Q:
[[ 49   3  10  20]
 [-29   2  23  31]]
A: 23

Q:
[[324 389 376 490  77]
 [450 191 827 422 151]]
A: 422

Q:
[[466 643 438 467 455 486 441]
 [247 753 221 224 256 218 226]]
A: 218

Q:
[[81 66 63 64  9 54 73]
 [62 66 63 64 12 52 86]]
A: 52

Q:
[[ 80 181  87  76 244  76 124]
 [ 75 154 145 102   6 119  56]]
A: 119

Q:
[[142 247 108  39  61]
 [ 98 115  93 159  81]]
A: 159
---
[[  7  -5 -36 -14 -17  19]
 [  9   0 -23   4   4  29]
 [ 19  30 -25  -2 -12   9]
 [ -1  12 -31   7  47   7]
 [ 17   0 -22 -14 -50  26]
 [ -8  -1 -20 -21   0  16]
 [-10  -8 -58  -4 -27 -17]] => -17

[[-45  15   5  55  -6  17 -10]
 [ -3  19  69   2  28  29  11]
 [ 16  -3 -40  -7 -30 -21 -17]
 [ -8  -3   7   9  -6  -4  -3]
 [ 16 -18 -13  18 -27 -23 -25]
 [-14 -18  -6  23 -57 -30 -54]
 [ -9  13 -36  17   1 -15  15]
 [-20  27 -27  42   6  19 -17]
 [-39  16  25  46  -4  28 -29]
 [  8 -18  64  25 -55 -18 -80]
 [-31  33  75  36   6  28  -7]] => -7

[[-66 -23  12  57   3  62 -73]
 [ -5  -6   7  57  75 -53 -10]
 [ 71  54  65  -5 -34  37  17]
 [ 59  41 -26  -3  -6  64 -10]
 [  8 -63 -46  15 -51   2  22]
 [-18  12 -77 -28  29  72  56]
 [ 14  51 -46  52  -2 -69  28]] => 28

[[-14   8   1   1  -7  17  13  -8  -4  22  -5   6  -5   7  -2  -9]
 [-21  33  11   6 -43  12  32  20 -23  22 -23   2 -16  55  15 -26]
 [ 37 -19   3  -3   2 -55 -26  38  -5  22   2 -21  14   6  13  22]
 [  9  19  -2  13  -8 -19  15 -10 -16  22   3 -15 -10  -4  -7  -6]
 [  2 -19  -9 -42  41  16  62  43   3  22 -13 -44   8  -1 -32  29]
 [ -9 -11  20   3 -16  13 -30  14 -37  22 -21  -2   3  -2  31 -28]
 [ 10   3  -3  12   7  34   4  -7  28  22  16 -23 -49 -46  13 -54]
 [-36 -23   5  69   7  21   5  -2  -3  22 -33  36  13 -16  16   4]
 [-70  64  10  12 -58  76  72 -17 -27  22 -34  26 -36  64   5 -58]] => -58

[[-11   5  -3 -49 -12   2  -5 -53 -67  24 -51  25  73  55 -72  28]
 [-19  27 -16  69 -20 -35  24 -48 -11  -3  14  -8 -36 -69 -68 -44]
 [-44  26  70 -42  64 -27 -12 -66  -3 -52 -69  50 -43  -7 -62  -6]
 [ 61  -3  29   4  56  67  20 -51  62  71  13 -51  -2  39  -1 -59]
 [ 64 -21 -35   1 -14  37 -19 -65 -35  36  63  71  16  46 -52  61]
 [ -2  27   9  -9   6  50 -38  63   0  67 -63  18   0  58   2  32]
 [ -2  29 -11 -15  66 -46 -24  31  25  67  -9 -72 -52  47   1 -31]
 [ -4 -72  59 -58 -36  18 -31 -30  31  62 -20 -48  64  73  41   9]
 [-41 -66  73 -49 -44 -72 -38  60  17  69 -27 -34 -69  62  11  47]] => 47
---
[187, 57, 201, 148, 251] ==> 187
[24, 81, 27, 81, 76, 37, 93] ==> 24
[2789, 7862, 4735, 2253] ==> 2789
[157, 132, 141, 139, 5, 92, 229] ==> 157
[29, -49, 25, -26] ==> 29
[-295, 819, 429, 144, -948] ==> -295
[1451, 4194, 4174, 2960, 2757, 4834, 8814] ==> 1451
---
(-25, 35, -80, 21, -12, -20, -61) ==> -25, -61
(24, -8, -23, -71, 50, -29, 8) ==> 24, 8
((-28, 32, 6, 43, 7, 43), (9, 20, -27, 24, -75, 81)) ==> -28, 81
(-6, 71, -82, -7) ==> -6, -7
(-37, 61, 30, 62) ==> -37, 62
(31, 39, -60, 61, -38) ==> 31, -38
(29, -10, -73, 9) ==> 29, 9
(-34, -8, -45, 50, -67, -62) ==> -34, -62
(-48, 66, 47, 6) ==> -48, 6
(-46, -34, 75, -54, 82, 72) ==> -46, 72
---
[[ 68  57  83  62 -76  34]
 [ 34  44   0  23  14  16]
 [ 62  76  34  44   0  23]] Answer: 68, 23

[ 34  -3 -32 -73  62   1  49] Answer: 34, 49

[[ 36  44   5   2 -46  56]
 [-25  23 -48  72  23 -61]
 [ 32  27 -12  -8  -8 -58]] Answer: 36, -58

[-22  21  19  -5  16 -60 -16] Answer: -22, -16

[ 71  17   6 -11  39  55 -13] Answer: 71, -13

[  5 -70  44 -56   9] Answer: 5, 9

[ 67 -22  40  50 -28] Answer: 67, -28

[ 68  17 -31 -13  25] Answer: 68, 25

[ 60 -12 -41 -12   8  33] Answer: 60, 33

[ 75 -38 -70   1  52 -12  65] Answer: 75, 65
---
(-616, -416, 751, 977, -887, -933, -702) -> -887
(599, 897, 152, -616, 943, 600) -> 943
((20, 56, 65, 75), (54, 53, 4, 20), (61, 37, 41, 28)) -> 54
((39, 20, 29, 25), (85, 78, 26, 45)) -> 85
(494, 818, -808, -394, 590, 540, 633) -> 590
(60, 40, 53, 43, 12, 92) -> 12
((11, -3, 3, 10, 14), (-7, -5, 5, 12, 12), (8, -36, 4, 19, 36)) -> 14
((4, 6, 0, 9, 4, 1, 7), (3, 6, 7, 5, 4, 2, 4)) -> 4
((3, 2, 5, 4, 0), (2, 4, 3, 7, 6)) -> 0
---
Input: [-26 -13 -18 -24 -27 -19  77]
Output: 77, -27

Input:
[[ 30 -42 -24 -40  74 -18]
 [-10  27  -9 -25 -30  46]
 [-19  22 -34 -48 -41  52]]
Output: 74, -48

Input: [-20  33  -1  12  14  70 -10]
Output: 70, -20

Input: [-14 -35   0   9  60]
Output: 60, -35

Input: [ 7 21 47 65]
Output: 65, 7

Input: [ 54  48  -4  24   4 -70 -23]
Output: 54, -70
